[128 = 0]
<24> [112 147 143 142 133 143 164 131 119 146 128 117 116 120 128 132 115 122
 138 127 153 138]
<23> [ 57 111 120  59  59  86 160 160  91  93 120 137 146 194 131 147 109  50
 210 150 118 185]
<19> [ 65  88 134 164 140  99 158 171  80 164 180 100 116 122 110 151 105 105
 129 139 106 122]
<13> [120 139 104 160 104 113 178 137 122 139 101 150 103 121 124 129 121 142
 118 111 125 156]
<24> [122 186 146 168 130 117 159 143 104 156 128 132  84 113 108 134 115 130
 132 132 160 131]
<23> [134  85 122 177 130 118 154 139 121 161 149 115 120  85 112 147 118 133
  82 106  98 130]
<14> [174 148 150 164 199 189 150  85 162 170 135 124  94  79  94 160 136 157
  81 127 127  98]
<23> [104 133 135 126 103  95 118 157  99 124 141 119 132 140 133 119 117 107
 151 134 140 134]
<24> [ 58  91 117 123 160 178 213 119 130 146 126 115 131 146 137 147 115 121
 149 135 117 147]
<19> [ 89 111 139 142 186 171 112 129 128 140 157  85 155 130 169  88 128 161
 129 134 157  86]
<24> [192 140 146 147 140 147 161  96 152 159 125 144  88  79  69 190 129 114
  87 120 102 137]
<19> [108 121 147 146 168 151 103 135 121 141 159  89 148 119 157  95 125 150
 124 131 158  91]
<13> [143 124 134 126 134 134 103 123 135 124 134 119 140 121 136 117 133 135
 120 125 133 116]
<14> [173  98 144  92 138 127  80 107 146 118 154 128 140 119  95 167 141  97
 113 141  86 110]
<24> [183 145 158 113 112 106  68 126 129 119 145 123 132 110 110 136 133 105
 120 131 133 115]
<19> [122 166 127 133  98 118 127 141 119 115 103 130 133 138 160  87 123 141
 147 117 174 142]
<19> [140 147 130  91 129 119 101 118 133 108 125 150 120 153 107 146 140 111
 147 151 115 122]
<14> [187 137 142 155 153 126  82 116 141 143 147 127 114  89 105 135 140 149
  81 123 119  93]
<24> [ 92 116  88 136 138 111 134 138 121 120 119 152 118 158 131 120 137 155
 130 136 100 122]
<14> [114 113 150 143 176 150 152 123 122 163 165 111 107 111  92 172 121 113
 118 146 108 109]
<23> [ 95  76 115 172 139 145 176 139 123 157 140 101 139 102 148 121 114 145
 102 104 119 135]
<14> [141 182 131 165 150 129 137 126 125 147 120 145  86 116 110 128 131 157
 115 132 146 114]
<13> [132 149 143 133 128 110 110 139 113 133 143 126 116 126 115 132 125 119
 133 138 137 118]
<14> [127 103 124  70 102 121 113 121 135  97 123 136 153 157 126 144 132  90
 155 139 105 146]
<23> [143 131 135 149 150 151 101 122 140 132 132 107 145 109 159  89 133 165
 108 114 157 103]
<14> [138 137 117 122 108 128 123 124 137 112 104 136 138 134 148 106 132 140
 131 117 141 139]
<19> [132 135 147 169 120 121 117 149 112 146 144  96 137  96 152  95 115 142
 112 108 166 120]
<13> [ 73 112 103 183 170 146 205 135 117 169 131 132  94 122 117 143 119 159
 110 127 108 127]
<13> [112 140 117 102 100 127 164 125 129 113  99 148 124 153 128 138 124 108
 158 131 129 163]
<24> [153 173 126 172 134 112 154 128 122 155 118 157  71 104  86 154 128 143
 103 127 122 129]
<13> [ 96 163 118 124 134 158 179 118 134 126  92 141 116 151 146 115 125 143
 156 131 158 148]
<23> [172 108 131 143 143 155 100 108 157 130 128 111 152  94 149 105 138 159
  88 104 134 110]
<13> [114  66  95 147 140 145 167 119 144 140 124 129 137 117 133 138 130 146
  96 109  84 137]
<23> [159 119 135 129 111 110  98 131 129 124 137 123 137 111 124 129 129 120
 112 119 122 125]
<19> [115 171 151  86 166 141  54 124 126 101 143 120 142 171 147  95 144 136
 170 167 166  81]
<24> [113 126 145 107 132 124 112 135 116 124 148 115 136 141 125 134 124 104
 150 145 132 121]
<19> [127 192 116 111  75 112 129 135 126  93  73 154 129 159 165  80 128 140
 167 119 182 160]
<13> [107 140 104 126 113 147 186 118 139 122  84 148 122 144 144 120 125 140
 143 117 138 162]
<14> [108 122 125  95 116 125 139 128 125 114 123 136 133 154 124 142 126 102
 157 141 118 144]
<23> [172 164 152 130 117  97  54 138 120 118 143 124 128 116 125 109 135 130
 121 131 151 102]
[103 132 117  89 141 171 151 103 150 107  99 135 144 163 153 116 135 134
 160 136 140 139] : <23>
[ 94  94 120 141 124 155 167 133 129 135 122 101 156 122 170 101 115 140
 129 106 146 144] : <14>
[175 148 151  94 105  62   4 148 110  94 162 132 139 140 110 121 143 103
 136 151 122  91] : <24>
[162 133 131 171 129 110  97 138 125 142 140 120 123  92 130 109 130 156
  88 110 135 108] : <13>
[ 72 103 128 151 124 107 146 165  91 144 156 104 132 133 139 120 110 118
 140 130 130 129] : <14>
[ 94 161 117 147 162 178 180 114 140 139  97 130 116 139 157  99 127 171
 139 126 167 129] : <13>
[ 93 144 112 137 113 142 174 133 126 125  95 130 131 143 163  97 119 146
 148 115 160 153] : <14>
[169 169 156 153 145 127 158 115 126 166 138 146  67  91  56 194 123 105
 106 139 113 129] : <24>
[ 96  77 111  90 109 158 164 117 144 108 108 117 171 149 164 120 123 113
 150 116 121 161] : <23>
[141 139 177 108 147 140 136 119 120 150 163 113 109 113  78 188 117  71
 141 153 123 124] : <24>
[141 121 114 100 139 160 153  94 159 118 103 150 125 139 116 153 139 126
 129 131 104 141] : <23>
[122 120 124 177 149 116 136 142 114 157 149 123 106 104 113 134 124 148
  97 123 116 110] : <13>
[117 124 121 122 125 126 152 126 126 130 123 139 117 136 113 149 126 116
 135 134 112 140] : <23>
[199  86 134 131 110  93  27 132 139 113 158 111 165  92 134 110 143 135
  78 107 105  97] : <14>
[138 144 117 155 109 131 137 131 133 127 102 127 134 114 160  89 126 160
 115 101 159 139] : <24>
[116 138 135 137 115 100 119 151 104 131 141 124 121 131 123 126 120 117
 137 133 135 127] : <23>
[154 116 128 111  99  98 122 129 126 122 130 145 120 124  94 165 128  94
 123 130  94 145] : <23>
[108 136 121 127 134 146 134 127 132 121 115 123 140 141 158  98 129 148
 140 125 153 127] : <19>
[100 163 131  97 129 116 103 137 114 105 125 138 127 173 136 113 133 122
 173 156 148 119] : <19>
[149 158 115 120  96  99  98 134 128 103 104 151 127 141 138 104 137 139
 134 124 139 134] : <14>
[151 121 111 135 109 136 133 118 148 119 100 135 142 117 151 106 133 150
 110 102 133 142] : <13>

(77) [187 120 127 109  97 115 133 159 151 109 132 142 143  94 157 155 144 114
 121 140 138 127]
(87) [108 132 131 145 140 137 129 122 150 126 122 126 165 149 127  98 112 134
 124 120 125 139]
(75) [126 135 108 136 128 138 135 118 139 155 118 131 128 154 132 155 111 114
  99 127 130 119]
(75) [146 127 132 114 118 114 152 138 164 132 122 151 131 108 137 175 143 109
 138 153 135 139]
(87) [153 139 116 128 114 148 133 118 124 116 127 141 160 148 170  76  86 129
 114 124 160 118]
(85) [126 126 115  85 149 120 118 116 124 152 134 132  75 122 130 166 126 119
 142 130 144 120]
(87) [132 113 157 153 144 160 116 122 162 115 151 132 137 139 115 136 146 129
  93 125 126 158]
(77) [ 68 105 167 149 158  93  92 106 134 102 133 120 150 134 115  99 147 157
 118 108 105 146]
(87) [124 107 105  86 161 114 101 110 162 150 137 104 128 137 139 148 133 169
  73 103 121 124]
(85) [130 131 140 155 142 144 113 165 141 143 111 115 139 150 107 147 124 104
 110 106 118 137]
(75) [115 108 159 116 138 109 126  99 160  91 150 149 148 108 144 107 149 154
 134 142 136 154]
(87) [134 124 142 130 125 133 126 119 126 121 139 146 104 121 129 148 136 109
 134 140 140 134]
(75) [134 139 124 131 103 124 171 139 109 116 122 116 149 103 116  92 145 165
 153 145 110 128]
(77) [143 109 157 182  91 128 109 157 119  88 150 126 125  95  95 159 181  97
 131 137  89 138]
(87) [152 124  77 117 114 155 146 123 173 159 146 112 122 122 113 191 147 128
  98 143 101 122]
(85) [122 127 114 137 112 130 151 100 146 118 135 132 165 129 140 104 128 154
 113 142 120 129]
(85) [ 95 138 161 148 140 153 148 124  74 103 141 109 114 116  79  48 145 173
 184 133 113 149]
(77) [186 131 111 135 100 198 129 115 107 118 169 139  89 128 136 129 119 104
 116 142 153 121]
(85) [153 143 143 149 138 169 148 156 152 135 110 129 169 158 131 104 106 128
 103 118 145 148]
(77) [162 111 137 105 125 113 104 143  99 108 139 107 121 108 144 107 146 168
  96 107 130 119]
(75) [152 128  89 151  86 143 128 136 159 123 141 129 155 121 132 155 129  91
 123 140 105 115]
(88) [182 109 150 165  96 157 109 135 116  94 156 132 130 124 138 134 150 123
  65 124 130 132]
(88) [112 110 165 119 180 122  84 147 146 113 129 100 155 140 122  82 133 171
 104  83 125 153]
(77) [121 148 137 142 134 155 169 119 104 151 113 135 110 149 112 124 117 135
 126 141 141 135]
(87) [ 78 135 110 121 122  69 153 110 157 138  97 140 170 125 140 133 121 130
 157 144 111 120]
(75) [104 104 139 122 146  90  85 120 110 132 132 113  94 124 117 165 154 137
  99 107 109 120]
(88) [ 74 126 108  71 178  79 104 118 147 151 111 106 135 132 133 109 111 160
 158 103 122 120]
(87) [120 114 151 130 153 112 104 147 124 118 120  95 158 135 122  91 140 179
  88  91 112 137]
(85) [148 138 137 114 133 141 167 115 112 148 116 141 109 140 141 134 121 152
  98 140 158 132]
(88) [109 129 109 133 147 128  90 142 167 137 118 118 164 154 134 121  97  99
 130  99 120 124]
(77) [ 94 129 124 133 146 117 136 118 156 147 114 125 147 144 118 141 126 134
 120 127 115 135]
(77) [157 132 134 138 122 156 160 136 108 146 125 117 109 134 112 147 145 154
  82 133 127 133]
(77) [121 147 101 138 124 143 151 140 107 165 109 107 114 142 100 144 121 127
 129 127 110 114]
(77) [113 100 151 137 135  94  84 147 128 105 140 104 128 103 105 143 173 140
 119 108  90 135]
(88) [153 129 116 103 110 106 150 129 136 122 118 133 158 115 163 113 124 154
 114 134 139 119]
(75) [158 135 119 110 102  81 136 190 125 129  92 117 156  99 141 142 134 118
 147 122 117 111]
(88) [118 134 105 103 131  88 116 125 177 123 101 147 204 145 191  89  74 115
 137 115 152 115]
(75) [110 119 122 147 143 159  74 120  94 131 157 106  74 141  94 136 129 104
 131 105 112 118]
(88) [121 120 144  95 159 139 120 111 104 130 152 122  67 113 109 127 146 154
 148 130 139 139]
(85) [153 139 139  91 130 143 161 135 125  99 138 128 153 100 143  43 123 178
 176 140 152 145]
(87) [ 92 149 112 123 143 108 140 179 129 146  92  88 163 120  88  94 124 141
 194 111  88 127]
(88) [108 113 131 145 118  89  92 111 127 109 125 137 152 137 155 124 120 116
 104 114 123 113]
(88) [146 133 139 128  98 114 156 100 133 105 125 177 147 124 179 117 110 114
 130 159 167 126]
(75) [142 136 142 109 132  91 127 165  99 125  90 117 155 128 155  85 109 153
 124 102 144 117]
(75) [110 114 129 123 131 100 145  93 161 143 126 143 128 130 135 183 151 144
  83 146 121 134]
(85) [ 84 133 126 171 144 154 113 115 125 139 128 115 131 163  95 116 115 115
 126 115 107 132]
(87) [111 121 117 118 142 120 121 124 131 149 131 112 104 126 106 162 145 136
 121 124 109 126]
(85) [134 122 135 124 141 129 121 162 152 135 127 113 125 114 101 160 154 123
 135 122 108 142]
(85) [169 129 163 135 112 136 156 158 127 108 126 139 137 105 128 127 152 137
 125 143 138 148]
(75) [144 128 110 142  98 139 136 135 134 118 140 125 137 112 121 136 140 116
 136 141 110 123]
(85) [133 135 106 108 137 172 148  86 182 128 153 154 148 142 153 103  97 125
 142 149 158 142]
(77) [132 133  89 150 108 156 124 127 128 142 138 111 126 139 111 143 123 109
 118 126 103 111]
(87) [160 118 145  92 158 140 107 178 175 114 140 113 146 103 121 117 143 136
 152 111 131 157]
(88) [ 82 108 128 148 147 110  51 106 122 119 143 123 111 148 125 138 118  92
 122  97 114 115]
(88) [117 137 119 113 128  89 150 134 163 132  93 135 193 134 161 103 106 145
 128 127 133 126]
[ 74 139 119 137 146 107 102 130 126 136 108 125 140 147 120 107  96  96
 178 111 119 118] : (88)
[136 134 122 142 112 139 138 125 133 129 128 142 130 132 132 142 121 103
 130 141 132 126] : (88)
[138 121 115  71 142  86 121 145 118 153 117 113  88 102 131 173 146 145
 129 120 127 113] : (85)
[155 126 109 108 121 142  88 127 116 110 150 133 116 125 158 102  99 102
 146 115 153 109] : (88)
[124 133 109 130 145 167 126 128 161 157 138 125 106 143 101 172 125  97
 134 131 121 136] : (88)
[119 121 151 126 161 140 115 131 152 126 132 124 136 139 120 118 130 139
 118 115 133 151] : (88)
[107 123  75 120 135 121 115 109 177 153 125 106 172 152 139 134 110 142
  89 110 103 112] : (77)
[157 133 138 140 117 150 137 123 100 120 127 135 130 143 148  99 112 140
  94 124 153 124] : (75)
[104 120 127 154 141 155 139  88 198 138 143 148 153 156 122 162 130 116
  94 145 122 153] : (77)
[131 124 126 144 140 187 101  90 179 110 166 160 141 159 149 112  93  84
 127 132 159 146] : (75)
[ 78 127 116 131 149 107 126 119 133 155 115 106 124 138  97 147 138 143
 128 120  95 126] : (87)
[115 118 101  84 117  69 131  77 143 131 126 155 130 118 182 149 118 138
 116 145 146 104] : (88)
[ 97 119  88 135 120 125 108  88 173 123 149 132 159 137 139 127 114 112
 130 132 108 118] : (85)
[120 120 159 128 128 124 188  78 148 139 135 166  98 119 123 191 169 152
  93 179 140 156] : (88)
[163  94 170 126 124 114  64 132 117  74 162 143 113 106 158 125 148 115
 102 111 148 133] : (75)
[129 140  71 101 114 105 157 177 148 163 105  82 148  96  93 157 150 144
 164 130  73 111] : (87)
[109 127 141 125 130  95 117 131 115 110 116 130 147 122 140  93 121 134
 151 120 130 124] : (77)
[139 143 122 110 124 123 170 144 140 138 107 127 155 121 135 111 123 151
 141 139 134 132] : (88)
[119 124 117 138 138 146 104 118 127 146 139 125  95 145 114 165 125 100
 114 121 123 122] : (75)
[189 136 142  96 126 134 154 172 149 120 112 133 162 114 159 104 121 147
 123 127 160 141] : (85)
[114 105  90  88 133  66 132 116 190 150 118 103 172 114 144 170 156 184
  71 122  90 119] : (87)
[109 121 129 105 151  93 136 126 178 144 108 129 162 132 140 147 132 150
 107 124 124 139] : (77)
[ 98 131 113 127 155 148 115 116 119 160 134 110  85 145  93 152 127 122
 133 119 115 125] : (87)
[151 136 121 113 131 146 144 144 100 153 123 112  92 127 113 144 133 142
 116 126 132 122] : (77)

(38) [ 83 168 129  88 117 144 115 132 157 119 144 144 115 146 159 119 115  84
 145  90  85  96]
(38) [135 122 116 130 142 117 127 130 124 122  99 104 132 117 102 127 135 138
 145 118 135 143]
(43) [141 108 134 131 129 118 107 134 149 111 113 115 140 108 118 139 111 128
 131 118 144 115]
(45) [156 121 145 116 121 106 117 123 130  94 112 119 137 115 141 133 121 136
 118 116 136 121]
(43) [121 129 125 137  83 125 151  89  80 109 127 162 136 164 163  80 132 158
 117 127  74 138]
(43) [142 130 114  98 152 123 107 117 141 137 156 110 151 125 155 103 147 114
 129 132 172 171]
(45) [152 114 146 144 125 128 164 134  97 130 140 156 114 132 126 101 129 142
  64 167 111 145]
(43) [144  99  93 169 116  77 122 148 174 152 133 125 208  99  58  66 131 139
 142 133 136 131]
(43) [142 123 154 112 131 149 122 115 116 118 135 128 110 128 166 146 120 128
 107 139 149 142]
(38) [133 108 133 138 117 132 123 111 108 111 128 142 126 134 144 127 118 138
 112 133 119 116]
(37) [147 140 175 136  93 106 129 168 185 127 138 136 128 109 132 176 105 126
 107 135 147  79]
(45) [130 107 131 164 145 156 149 115  66 140 121 141  98 131 105 165 132 147
 116 159 122 121]
(38) [158 129 143 122 155 101 138 142 106 107 132 140 119 111 108 140 136 113
  84 135 113  92]
(37) [143 168 142 112 143 104 144 163 153 144 129 109 122 112 107 160 150 117
 132 128 150 124]
(38) [129 138 146 118 123 150 138 114 116 132 132 136 129 124 138 118 124 126
 128 132 121 148]
(43) [113 101 133 154 109 139  85 150 195 142 129 108 127 119 134 194  95 130
 157 128 185  92]
(37) [150 169 129 118 129 114 164  95  66 145 149 137 141 141 142 125 181 147
 135 145 127 158]
(45) [145 148 142 124 118 110 151 155 158 150 144 130 141 119 120 108 137 128
 108 146 141 151]
(38) [102 125 126 133 106 141 108 120 143 127 145 146 130 142 151 138 110 117
 140 118 116  92]
(38) [158 112 142 132 156 113 129 133 101 105 119 132 119 106 103 151 127 123
  96 135 124  96]
(37) [ 99 141 144 145 104 161 137 131 131 140 101 124 103 130 119 175 111 140
 167 119 119 115]
(37) [123 126 146 153 103 132 114 149 183 151 130 126 155  98  98 160 102 125
 159 126 149  98]
(45) [103 106  64 155 164 133 111 136 137 177 141  98 126 146 105 137 156 133
 162 146 179 155]
(45) [154 126 143 129 104 105 181 143  95  93  62 107  68 161 152 116 137 191
  81 138 118 188]
(43) [ 95 129 101 156  73 136 141  97 109 156 168 165 139 187 179  95 142 157
 135 148 108 138]
(43) [104 149 133 132 112 154 148 127 118 151 141 142 101 154 149 143 133 132
 132 140 118 133]
(45) [153 108 142 152 130 124 151 125  88 124 139 156 123 124 116 122 129 140
  79 160 112 117]
(37) [127 129 119 118 148 118 120 146 145 125 122 114 120 123 117 131 130 114
 126 120 135 124]
(38) [120 130 150 114 166 149 105 156 148 124 142 130  91 109 121 194 107  81
 111 126 138  67]
(37) [139  97 126 141 122 148 130 103 114 129 107 121 156 112 114  82 115 152
 138 135 133 184]
(37) [149 156 135 108 143  94 140 150 129 119 122 111 109 129 131 156 154 127
 115 126 144 123]
(45) [127 151 144  91 111 127 127 139 170 120 130 122 134 127 157  93 117 114
 123 112 128 158]
(37) [155 144 144  99 133  87 137 149 127  98 152 142  98 147 171 134 142 115
  59 136 124 100]
(43) [136 119 130 118 128 115 116 117 118  91 102 122 131 122 130 124 119 130
 130 104 111 114]
(38) [173 144 184 115 166 151 155 118  80 126 126 140 133  69  84 148 128 110
 106 146 119 130]
(45) [137 121 122 133 140 116 102 125 143 136 150 128 162 106 111 143 130 112
 144 126 149  98]
(45) [128 130 127 123 133 117  87 115 145 117 132 119 162 103 118 164 123 109
 173  99 141  78]
(37) [124  97  80 126 160 106  89 118 129 113 133 115 147 132 122 106 137 114
 135 113 137 116]
(43) [104 123  94 125 161 125  98 126 114 121 143 125  99 153 142 173 142 106
 136 117 132  75]
(38) [132 128 123 140 114 130 134  99 107 130 101 121 168 110  98 105 131 150
 174 114 116 153]
[188 118 142 134 111  68 127 116 112  95 102 102 149 119 143 155 150 177
 123 130 171 133] : (37)
[122 122 116 139 130 117 106 135 152 133 124 115 143 118 110 152 125 124
 157 117 145 102] : (37)
[144 117  98 164 119  68 146 143 108 118  97 113 122 148 103 143 157 172
 125 132 129 112] : (45)
[106 154 108 125 115 128 151 118 112 146 140 141 131 156 137  95 150 133
 140 127 101 149] : (43)
[166 136 129 130 126  78 126 125 120 114 108  99 143 119 126 167 157 158
 145 123 166 123] : (37)
[108 156 157 132 108 154 147 148 147 150 134 142 108 126 124 158 113 119
 134 133 115 110] : (37)
[108 154 150  95 121 159 113 123 163 135 160 147 149 112 144 107 106  83
 140 111 111 120] : (45)
[126 135 111 126 144 120 120 130 137 146 146 125 151 118 109 121 141 113
 144 127 138 126] : (37)
[135 132 149 128 143 139 142 140 113 122 115 131 102 116 110 153 122 122
 111 133 117 114] : (43)
[116 101 115 140 115 120 111 143 149 123 155 139  96 169 179 142 119 132
  85 147 146 104] : (38)
[133 136 141 109 151 149 158 150 124 119  61  86  82 117 104 123 124 144
 128 120 132 198] : (37)
[131 124 135 101 144 125 122 116  96  71  99 133 103 130 139 119 116 115
 106  98  82 104] : (38)
[149 109 141 122 123 120 129 119 111  97 127 143 127 129 147 102 117 133
  86 132 112 128] : (45)
[123 118 133 120 143 143  79 102 137 121 163 146 171  97 124 144 109  85
 153 110 126  69] : (45)
[140 138 119 137 115  96 148 149 143 152 164 140 134 148 140 109 152 136
  95 157 142 138] : (38)
[118 131 140 139 117 165 131 132 153 177 158 128 128 128 143 146 123 131
 138 159 172 160] : (38)
[131 129  89  94 162  95 101 106 109  95 126 113 145 136 138  97 153 110
 138  95 119 125] : (43)
[ 99 140 140 129 124 173 141 113  97 129 114 141  96 138 132 147 116 125
 144 122  94 122] : (45)
[159  77 101  98 130  63  50 100 148  38 104  99 167 127 175 102 115 130
 123  75 147  98] : (45)

(236) [120 137 131 126 143 130 119 116 132 153 133 136 148 147 129 109 142 129
 130 134 124 126]
(237) [138  87 102 139 125 134 103 103 122 120 114  37 136 167 176 124  80  70
 104 149 153 138]
(230) [113 139 134 125 143 137 130 122 125 150 135 136 137 137 123 118 133 145
 120 136 129 137]
(230) [164 112 101 152  99 127 105 193 109 126  80 125 130  66 151 127 143  80
 127 132 138 100]
(232) [133 108 116 105 140 112 112 100 112 116 146 120 149 184 163 139 145 120
 118 119  94 143]
(230) [145 130 131  95 150 115 123 113 140 125 159 157 148 173 117 113 158 146
 146 101  82 119]
(232) [141 147 122 143 146 146 117 139 151 170 122 123 150 131 114  91 132 114
 144 139 131 104]
(234) [131 130 127 127 129 129 130 132 128 127 129 130 127 127 125 130 128 131
 129 126 125 128]
(236) [108 137 170 118 129 134 135 115 169 147 131 141 119 108  69  60 107 154
 145 123 176 104]
(236) [125 123 139 131 115 136 140 142 133 118 119 119 103  94 107 121  99 137
 122 128 159 127]
(234) [150 124 117 132 114  99 101 139 129 125 113 157 153 124 151 124 180  92
 155 115 101  97]
(234) [163 103  98 137 116 116 101 134 124 112 111  94 142 142 168 135 131  72
 135 126 115 112]
(232) [ 99 143 153 138 115 128 146 122 138 128 124 145 108  96 103 129 118 148
 134 133 158 130]
(237) [ 88 149 146 152  97  92 129 107 125 119 115 178 127  99 146 166 174 119
 153 133 129 125]
(230) [166  85 118 104 125 134 127 126 140  89 136  68 109 151 121 110  72 115
 119 109 138 124]
(236) [161 112 124 114  96  92 138 126 143  55 139 140 102 125 127 169 135 116
 164  87  94 110]
(230) [111 107 127 145 109 139 136 123 116 111 110  76 101 108 142 144  75 114
 100 149 175 150]
(230) [171 113 118  87 146 112 110 134 132 118 150 153 154 168 127 103 165 132
 142  91  74 108]
(232) [149 110 115 127 129 132 103 151 120 143 109 116 145 121 141  95 133 103
 119 131 136 112]
(237) [132  97 120 121 127 115  99 103 125 127 122  95 149 162 161 105 125  91
 121 131 135 124]
(236) [124 123 132 118 133 126 128 115 129 125 137 124 129 144 127 124 124 135
 124 125 126 134]
(236) [ 49 135 142 120 160 130 128  57  89 162 153 125 152 194 168 149 137 160
  78 164 131 195]
(234) [137 153 120 161 116 131 144 130 155 118 124 120 113 114 119 162 118 109
 161 132 122 114]
(230) [132 177 125 150 123 104 114 162 127 161 113 227 163  91 132 141 233 121
 174 121  78  92]
(230) [135 137 126 135 130 134 127 142 134 140 122 135 131 116 119 119 133 126
 135 129 129 117]
(234) [ 86 148 155 169 106 127 114 128 146 173  87 142 135  69 117  86 135 105
 142 159 196 102]
(232) [136 139 129 134 115 132 155 149 131 102 130 138  97  97 107 162 115 146
 136 119 123 131]
(232) [138 150 124 138 135 140 142 137 144 132 135 131 122 125 109 139 124 135
 144 127 116 122]
(237) [109 129 123 133 138 132 126 111 112 139 131 115 136 149 150 143 127 127
 110 145 127 151]
(237) [143 129 123 131 140 147 127 135 143 143 128 103 130 134 114 105 106 123
 129 132 137 119]
(234) [128 134 131 131 134 154 143 150 129 138 125 116 111 105 103 118  98 148
 113 135 150 134]
(236) [108 122 136 146 120 170 147 167 111 144 100  91  93  63 105 112  65 147
  83 158 202 149]
(237) [134 106 117  85 168 145 121 124  95 141 155 115 147 184 141 111 124 161
  81 124 103 162]
(234) [135 133 130 129 125 127 123 148 128 137 119 149 133 108 120 114 146 129
 134 124 127 114]
(237) [175  63 107  83 118 122 123 151  97  67 134  88 107 141 146 133  95 126
  92  97 116 142]
(236) [108 123 158 106 111  94 142  80 149  85 153 151 110 145 113 141 131 147
 153 102 123 128]
(232) [118 120 129 120 116 118 146 117 112  91 139 128 105 131 138 174 119 144
 117 121 118 153]
(234) [116 124 125 163 106 117 108 109 141 136  99  97 137 120 155 124 122  73
 142 151 161 112]
(232) [130 110 156  92 103  89 122 134 130  96 130 190 122 100 107 103 166 148
 146  89 124 105]
(237) [103 136 133 126 127 118 134 118 106 125 134 155 129 129 143 158 152 146
 118 131 115 150]
[105 146 146 133 135 136 150  97 151 129 145 119 114 141 104 134 102 148
 137 134 141 137] : (230)
[141 129 120 128 143 140 118 139 130 150 126 121 144 137 127 105 130 122
 125 132 125 121] : (236)
[150 125 103 130 141 138 124 134 121 127 133 104 136 153 146 145 123 115
 122 130 103 134] : (232)
[156 107 107 119 129 127 114 145 112 118 124 114 136 138 149 130 133 111
 117 121 110 127] : (232)
[ 85 124 143 135 128 126 121  94 120 145 123 114 134 137 143 117 118 126
 109 151 163 146] : (232)
[137 115 117 126 119  98 106 106 126 112 128 131 148 158 164 142 159  94
 145 119 100 119] : (234)
[ 88 130 142 136 120 124 145  90 124 114 135 113 110 136 136 159 105 138
 117 142 148 157] : (230)
[119 147 110 156 155 175 146 128 124 158 131  71 121 144 131 148  77 131
 100 165 143 159] : (237)
[137 102 126 102 121 112 123 131 108 100 133 136 124 134 141 135 137 135
 115 110 114 136] : (237)
[129 132 125 132 124 117 129 115 134 118 133 131 130 140 136 146 137 119
 142 124 113 126] : (234)
[125 135 123 141 136 151 121 158 115 165 109 125 137 102 126 105 127 127
 109 148 149 128] : (230)
[112 140 140 113 139 124 147 104 129 118 155 146 121 151 117 149 131 161
 129 120 109 147] : (234)
[203  92  92 107 132 133  88 201 109 136 104 125 156 112 141  77 153  95
 118 107 105  91] : (230)
[ 92 131 137 119 140 125 129 102 106 140 139 140 138 150 144 138 140 149
 105 139 126 158] : (230)
[ 98 135 139 142 128 148 136 135 117 152 115 120 119 100 121 120 107 142
 104 152 168 144] : (236)
[107 140 116 144 149 143 138  91 123 139 144  89 132 176 152 165 106 126
 113 153 119 162] : (232)
[133 135 128 144 128 147 134 144 140 140 117 109 118 106 110 114 102 124
 129 138 153 120] : (230)
[ 59 130 166 128 113 112 143  75 122 120 134 139 111 126 128 142 117 154
 114 142 167 159] : (232)
[134 134 122 139 128 139 133 141 130 133 122 118 123 117 124 132 117 125
 127 134 133 127] : (232)
[ 53 100 174 107 115  92  99  61 112 143 121 145 149 142 151  78 146 131
 104 141 183 144] : (232)
[128 118 123 152  97 124 133 136 127 103 105 102 104  94 139 153 103 101
 129 136 155 126] : (230)
[180 116  94 121 131 128 130 147 126  94 139 106 124 152 143 163 124 111
 136 108  79 125] : (234)
